Here is a tiny trained network, its code and every weight. The questions are about switching its units off for an input and a target symbol, where a switched-off unit gives its printed mean instead of its output.

import numpy as np


def w(rows, s, z=0):
    codes = np.array(rows[::2]) - 128.0
    scale = np.full(codes.shape[1], s)
    scale[-1] = z or s
    return codes * scale


def f(y):
    return np.maximum(y, 0)


def softmax(a):
    e = np.exp(a - a.max(-1, keepdims=True))
    return e / e.sum(-1, keepdims=True)


def log_softmax(a):
    a = a - a.max(-1, keepdims=True)
    return a - np.log(np.exp(a).sum(-1, keepdims=True))


def net(x, mask):
    ids = ['ΛΞΣΩγεηθ'.index(c) for c in x.split()]
    T = len(ids)
    res = E[ids] + P[:T]
    u = 0
    for l in range(2):
        q, k, v = (res @ M[l].T for M in (Q, K, V))
        z = softmax(np.where(np.tri(T) > 0, q @ k.T / 4**0.5, -1e9)) @ v
        res = res + np.where(mask[u], z, O[l][:, -1]) @ O[l][:, :-1]
        u += 1
        y = f(res @ A[l][:, :-1].T + A[l][:, -1])
        res = res + np.where(mask[u : u + 4], y, B[l][:, -1]) @ B[l][:, :-1]
        u += 4
    return log_softmax(res[-1] @ U[:, :-1].T + U[:, -1])


Q, K, V, O, A, B = {}, {}, {}, {}, {}, {}
E = w([
[69,29,143,159,129,134,192,144],'Λ',
[141,120,82,140,120,72,139,7],'Ξ',
[219,91,134,150,172,155,179,144],'Σ',
[126,197,98,158,136,49,169,95],'Ω',
[105,165,80,171,116,181,46,129],'γ',
[61,205,121,87,83,105,149,157],'ε',
[162,69,194,111,89,91,89,169],'η',
[157,98,101,84,14,183,173,100],'θ',
],0.013)
P = w([
[71,200,254,131,142,193,122,33],'0',
[116,174,204,161,64,178,146,125],'1',
[137,164,168,166,75,160,140,134],'2',
[127,146,148,162,87,135,129,131],'3',
[130,132,129,148,95,122,123,129],'4',
[134,127,117,150,110,105,119,134],'5',
[144,121,104,143,119,98,109,141],'6',
[140,117,94,135,136,85,114,136],'7',
[143,116,80,133,143,76,106,134],'8',
[143,112,75,121,150,73,98,132],'9',
[154,110,63,115,157,75,101,127],'10',
[155,107,59,116,165,69,97,123],'11',
],0.0065)
Q[0] = w([
[202,177,118,110,22,116,2,125],'0.h0',
[119,173,69,211,245,127,81,129],'0.h0',
[185,137,192,151,204,128,71,215],'0.h0',
[180,144,215,49,101,41,137,122],'0.h0',
],0.0072)
K[0] = w([
[198,147,97,1,77,61,55,139],'0.h0',
[151,102,45,154,236,104,118,183],'0.h0',
[236,143,187,161,192,100,111,191],'0.h0',
[152,181,239,144,107,134,33,108],'0.h0',
],0.0075)
V[0] = w([
[87,157,9,135,75,117,16,119],'0.h0',
[54,72,166,106,42,6,135,146],'0.h0',
[223,167,77,36,135,157,202,128],'0.h0',
[106,254,81,128,90,136,151,130],'0.h0',
],0.0057)
O[0] = w([
[117,65,172,189,91,155,144,87,114],'0.h0',
[172,150,135,145,101,35,138,61,40],'0.h0',
[140,95,138,2,109,144,152,177,9],'0.h0',
[123,116,130,155,51,155,174,161,161],'0.h0',
],0.0089,0.0013)
A[0] = w([
[145,117,98,130,170,17,116,91,52],'0.n0',
[137,96,132,195,137,95,219,52,126],'0.n1',
[164,99,63,2,148,136,158,196,2],'0.n2',
[57,57,210,109,118,132,125,204,112],'0.n3',
],0.007,0.0031)
B[0] = w([
[104,143,89,122,195,113,164,191,203],'0.n0',
[206,167,96,102,161,149,149,110,251],'0.n1',
[62,102,98,143,161,35,108,86,200],'0.n2',
[254,235,202,211,19,164,192,112,170],'0.n3',
],0.0082,0.0025)
Q[1] = w([
[47,60,145,148,186,129,76,173],'1.h0',
[32,9,143,137,139,124,83,131],'1.h0',
[35,182,152,69,33,120,195,125],'1.h0',
[254,49,124,151,237,229,113,159],'1.h0',
],0.0071)
K[1] = w([
[38,150,114,186,85,151,32,108],'1.h0',
[33,69,120,135,12,161,31,125],'1.h0',
[59,139,203,22,110,82,179,85],'1.h0',
[175,98,1,118,217,200,40,186],'1.h0',
],0.0058)
V[1] = w([
[189,154,169,177,62,229,108,120],'1.h0',
[164,219,95,82,110,102,60,122],'1.h0',
[60,155,82,63,70,196,73,86],'1.h0',
[60,247,42,167,75,189,2,135],'1.h0',
],0.0043)
O[1] = w([
[106,135,86,30,199,78,125,201,231],'1.h0',
[117,20,112,173,114,144,92,163,143],'1.h0',
[106,107,58,179,148,49,97,45,107],'1.h0',
[177,3,84,106,188,42,172,107,254],'1.h0',
],0.005,0.0026)
A[1] = w([
[156,141,121,156,190,2,184,167,56],'1.n0',
[25,244,123,153,136,192,74,138,158],'1.n1',
[8,253,186,146,90,244,77,160,2],'1.n2',
[219,110,235,154,77,244,155,115,91],'1.n3',
],0.0073,0.0025)
B[1] = w([
[116,111,139,142,101,175,97,114,253],'1.n0',
[153,143,190,157,113,167,175,153,213],'1.n1',
[2,101,133,144,175,101,119,75,164],'1.n2',
[81,177,166,94,171,140,99,78,195],'1.n3',
],0.016,0.0037)
U = w([
[116,182,175,136,152,146,142,70,209],'Λ',
[100,126,56,118,188,26,92,56,97],'Ξ',
[140,160,119,59,196,149,128,214,131],'Σ',
[254,113,134,162,33,172,205,239,228],'Ω',
[106,46,111,179,102,165,102,134,136],'γ',
[76,119,129,124,135,33,173,158,75],'ε',
[151,151,176,127,135,72,47,119,43],'η',
[105,115,112,67,80,191,97,97,1],'θ',
],0.0087,0.004)

Each question gives the input, a string of symbols that net reads in full, and the target symbol t.
The units are the heads (4 rows each of Q, K, V and O) and the neurons (one row each of A and B). Each row of codes is followed by its name. A weight is (code - 128) times the scale printed after its matrix; where a second scale follows, it is the last column's (O, A, B and U).
mask holds one flag per unit, layer by layer, with each layer's heads first. A switched-off unit (its flag False) gives its mean, the last column of its rows in O or B, instead of its output. The means were averaged over made-up inputs and are rounded, as every weight is.
A unit's drop is (log p(t) with every unit on - log p(t) with that unit switched off) / (log p(t) with every unit on - log p(t) with every unit switched off).
The circuit of an input: a set's keep is (log p(t) with only the set's units on - log p(t) with every unit switched off) / (log p(t) with every unit on - log p(t) with every unit switched off). Starting from all 10 units, units are removed one at a time, each time the one whose removal leaves the highest keep (on an exact tie, the one counted first), for as long as the keep stays at least 0.8.
circuit, biggest first: the units of the circuit, biggest drop first
top k neurons: the k neurons with the biggest drops, biggest first
k most important neurons of layer l: the k neurons of layer l with the biggest drops, biggest first
drop of u: that unit's drop, to one decimal
input Ξ γ γ Σ, target Λ: circuit, biggest first	[1.n3]
input Λ γ Σ, target Σ: circuit, biggest first	[0.h0, 1.n3]
input γ γ γ Σ γ Σ γ γ Σ Λ η, target Λ: circuit, biggest first	[0.n3, 1.n3, 0.h0]
input Σ γ Λ, target Λ: circuit, biggest first	[0.n3, 1.n3]
input γ Ω ε Ω Ω η Λ γ γ γ Λ Σ, target Λ: top 3 neurons	[1.n3, 0.n1, 0.n2]
input Ω γ ε Σ Ω Σ γ Ξ Σ ε γ η, target Λ: circuit, biggest first	[0.n3, 1.n3, 1.h0]
input ε γ Ω Λ γ ε, target Ω: top 2 neurons	[1.n3, 1.n2]
input Σ Σ ε, target ε: circuit, biggest first	[1.n2, 0.h0]
input ε Σ Σ, target Σ: top 2 neurons	[1.n1, 1.n0]
input Λ γ ε Ξ Σ θ, target Λ: circuit, biggest first	[1.n3, 1.h0]
input γ γ γ γ θ θ Σ γ γ Λ Λ Ω, target Ω: top 4 neurons	[0.n1, 1.n3, 1.n2, 0.n2]
input Σ γ Ω Σ γ γ γ Ξ γ η Ξ Σ, target γ: circuit, biggest first	[0.h0, 1.n0, 0.n2, 1.h0]
input Σ γ Λ θ, target Λ: top 2 neurons	[1.n3, 1.n0]
input γ η Ξ Σ Ω γ, target Ω: circuit, biggest first	[1.n1]
input γ γ η Σ Λ γ η Σ Λ, target Ω: 3 most important neurons of layer 0	[0.n3, 0.n1, 0.n2]
input Σ Σ ε Σ Λ θ γ γ, target Ω: 2 most important neurons of layer 0	[0.n2, 0.n3]
input θ Ξ η, target η: 2 most important neurons of layer 1	[1.n3, 1.n1]
input Σ γ Σ γ Σ γ η γ Λ γ Ξ Σ, target γ: 2 most important neurons of layer 1	[1.n0, 1.n3]
input θ η γ Ω Λ, target Λ: top 3 neurons	[0.n3, 1.n3, 0.n1]
input Ξ Σ Ω, target Ω: drop of 1.n3	0.2
input θ γ ε, target ε: drop of 1.n2	1.8
input γ ε γ Ω ε, target Ω: drop of 0.n3	0.1
input γ Σ Ω ε ε Λ Ω ε γ θ Λ, target Ω: drop of 0.n3	0.6
